Here is a tiny trained network, its code and every weight. The questions are about switching its units off for an input and a class, where a switched-off unit gives its printed mean instead of its output.

import numpy as np


def w(rows, s, z=0):
    codes = np.array(rows[::2]) - 128.0
    scale = np.full(codes.shape[1], s)
    scale[-1] = z or s
    return codes * scale


def f(y):
    return y / 2 * (1 + np.tanh(0.7978845608 * (y + 0.044715 * y**3)))


def log_softmax(a):
    a = a - a.max(-1, keepdims=True)
    return a - np.log(np.exp(a).sum(-1, keepdims=True))


def net(x, mask):
    res = np.array(x, float).reshape(1, 8) / 4 @ E
    y = f(res @ A[0][:, :-1].T + A[0][:, -1])
    res = res + np.where(mask, y, B[0][:, -1]) @ B[0][:, :-1]
    return log_softmax(res[-1] @ U[:, :-1].T + U[:, -1])


A, B = {}, {}
E = w([
[84,137,91,253,194,50,148,142],'x0',
[194,65,211,212,60,119,151,107],'x1',
[131,133,130,125,132,124,133,121],'x2',
[100,227,159,129,51,60,87,142],'x3',
[132,135,132,127,133,127,134,124],'x4',
[140,176,45,157,59,167,209,115],'x5',
[238,150,92,124,145,97,106,215],'x6',
[122,120,124,135,121,136,119,138],'x7',
],0.0081)
A[0] = w([
[181,83,200,214,77,109,155,126,64],'N0',
[164,135,131,36,101,165,118,99,86],'N1',
[128,189,10,157,71,194,197,114,88],'N2',
[47,95,180,140,99,149,138,61,130],'N3',
[101,181,163,115,58,54,70,142,96],'N4',
[17,116,159,135,130,151,133,60,160],'N5',
[208,123,110,137,122,108,103,187,166],'N6',
[109,114,196,100,205,117,48,156,79],'N7',
[207,147,93,124,154,108,103,184,117],'N8',
[99,81,204,99,177,94,49,129,99],'N9',
[112,93,173,118,195,81,49,138,65],'N10',
[191,128,134,116,160,100,103,208,97],'N11',
[168,52,102,120,201,182,140,100,112],'N12',
[167,57,108,126,205,175,171,121,112],'N13',
[67,123,141,161,149,116,145,70,138],'N14',
[210,147,71,141,167,80,103,178,136],'N15',
[81,159,65,75,170,143,101,142,99],'N16',
[100,215,150,119,74,75,72,141,105],'N17',
[244,129,119,141,114,112,112,193,144],'N18',
[71,190,46,69,208,118,103,145,13],'N19',
[74,169,41,66,153,132,109,147,111],'N20',
[165,130,130,42,93,163,102,105,9],'N21',
[121,178,158,132,41,58,91,136,116],'N22',
[90,156,61,254,228,30,152,130,85],'N23',
[77,173,88,82,191,147,102,155,119],'N24',
[162,131,156,59,84,182,126,125,52],'N25',
[119,117,197,118,188,130,62,142,21],'N26',
],0.0072,0.0014)
B[0] = w([
[208,64,233,220,135,126,52,66,234],'N0',
[65,33,176,82,109,88,102,190,182],'N1',
[210,134,52,136,26,23,216,141,226],'N2',
[108,198,84,77,124,176,62,39,188],'N3',
[104,170,125,165,217,204,202,176,208],'N4',
[78,189,46,58,129,152,68,62,191],'N5',
[111,172,98,95,145,161,67,58,182],'N6',
[194,159,69,139,57,60,218,132,184],'N7',
[64,193,75,61,123,182,59,70,177],'N8',
[190,169,42,137,61,88,215,123,191],'N9',
[159,132,74,129,52,67,194,138,178],'N10',
[106,174,78,102,113,132,107,80,175],'N11',
[106,171,128,165,212,207,200,186,180],'N12',
[96,180,129,165,215,196,187,196,181],'N13',
[72,139,112,71,116,133,81,118,164],'N14',
[73,153,101,55,120,153,77,88,191],'N15',
[174,98,169,186,143,136,99,99,182],'N16',
[102,172,131,171,206,194,196,182,208],'N17',
[108,165,103,78,135,168,65,52,203],'N18',
[198,76,217,228,146,132,73,64,206],'N19',
[191,116,185,208,150,115,105,85,197],'N20',
[55,43,182,63,72,78,95,216,175],'N21',
[116,163,161,179,202,193,193,172,212],'N22',
[37,2,186,19,80,50,74,241,254],'N23',
[196,99,183,204,136,115,97,83,184],'N24',
[97,58,196,88,93,95,111,205,178],'N25',
[162,139,89,127,85,96,175,131,164],'N26',
],0.0066,0.0077)
U = w([
[44,48,185,59,90,65,81,245,108],'0',
[234,104,225,219,142,132,74,31,252],'1',
[68,201,35,55,131,168,60,18,89],'2',
[209,154,26,136,35,48,255,143,101],'3',
[92,176,134,164,249,218,226,224,88],'4',
],0.0089,0.0014)

Each question gives the input, the list of numbers given to net, and the class t.
The units are the neurons (one row each of A and B). Each row of codes is followed by its name. A weight is (code - 128) times the scale printed after its matrix; where a second scale follows, it is the last column's (A, B and U).
mask holds one flag per neuron, in row order. A switched-off neuron (its flag False) gives its mean, the last column of its row in B, instead of its output. The means were averaged over made-up inputs and are rounded, as every weight is.
A unit's drop is (log p(t) with every unit on - log p(t) with that unit switched off) / (log p(t) with every unit on - log p(t) with every unit switched off).
The circuit of an input: a set's keep is (log p(t) with only the set's units on - log p(t) with every unit switched off) / (log p(t) with every unit on - log p(t) with every unit switched off). Starting from the 12 units with the biggest drops (on a tie, the unit counted first), units are removed one at a time, each time the one whose removal leaves the highest keep (on an exact tie, the one counted first), for as long as the keep stays at least 0.8.
circuit, biggest first: the units of the circuit, biggest drop first
unit that matters most: the unit with the biggest drop
top k neurons: the k neurons with the biggest drops, biggest first
drop when u is switched off: that unit's drop, to one decimal
input [-3,5,-2,1,1,4,-7,8], class 2: circuit, biggest first => (N3)
input [-2,-1,-5,6,-8,0,5,-6], class 4: circuit, biggest first => (N17, N4)
input [-4,-3,2,7,6,6,6,4], class 4: circuit, biggest first => (N17, N22)
input [-5,4,-1,7,-1,-2,-4,-8], class 4: circuit, biggest first => (N4, N22)
input [1,3,0,6,-6,3,-5,0], class 4: circuit, biggest first => (N22, N4)
input [-6,0,4,2,-5,7,-6,6], class 3: top 2 neurons => (N2, N23)
input [-4,0,1,-7,-3,-5,-7,-6], class 2: top 2 neurons => (N5, N3)
input [-4,1,0,1,5,2,5,-3], class 2: circuit, biggest first => (N18, N8)
input [-4,-2,-7,-5,-6,-4,3,5], class 4: top 3 neurons => (N23, N12, N13)
input [-6,3,8,-8,-4,6,3,2], class 4: top 2 neurons => (N12, N13)
input [6,-8,-8,-2,8,-7,7,3], class 1: top 4 neurons => (N19, N24, N20, N16)
input [-1,3,8,8,-6,6,-6,4], class 4: circuit, biggest first => (N22, N4)
input [6,6,1,-1,-5,-8,-2,-7], class 3: circuit, biggest first => (N9, N10)
input [5,1,0,3,2,5,2,-6], class 0: top neuron => (N23)
input [-8,-5,2,7,-4,0,0,-1], class 0: top 3 neurons => (N21, N1, N25)
input [6,-8,-2,8,1,6,1,1], class 1: top 2 neurons => (N19, N20)
input [-6,-5,6,2,7,-6,7,3], class 2: top 3 neurons => (N23, N8, N11)
input [-5,7,3,-1,-7,-8,4,8], class 3: top 2 neurons => (N9, N7)
input [7,7,6,-1,0,2,3,0], class 0: top 2 neurons => (N23, N19)
input [-4,-5,-3,0,-4,6,-2,8], class 3: unit that matters most => N2
input [-6,0,-8,4,-7,3,5,-4], class 0: top 3 neurons => (N21, N25, N1)
input [1,5,-7,-4,7,8,-8,0], class 2: top 2 neurons => (N3, N5)
input [4,-7,6,-7,2,-3,-3,-7], class 1: top 2 neurons => (N19, N24)
input [1,-2,0,-1,-3,1,0,-1], class 1: circuit, biggest first => (N23, N4, N5)
input [-4,2,3,1,3,-8,8,2], class 2: top 2 neurons => (N18, N8)
input [3,-8,-6,7,5,-2,3,5], class 1: drop when N19 is switched off => 0.7
input [-1,-5,1,7,-4,-8,-4,-6], class 3: drop when N9 is switched off => 0.2
input [4,-4,-7,-8,4,8,-5,-7], class 3: circuit, biggest first => (N2)
input [0,-5,-8,-3,-6,-5,-5,-6], class 1: drop when N24 is switched off => 0.5
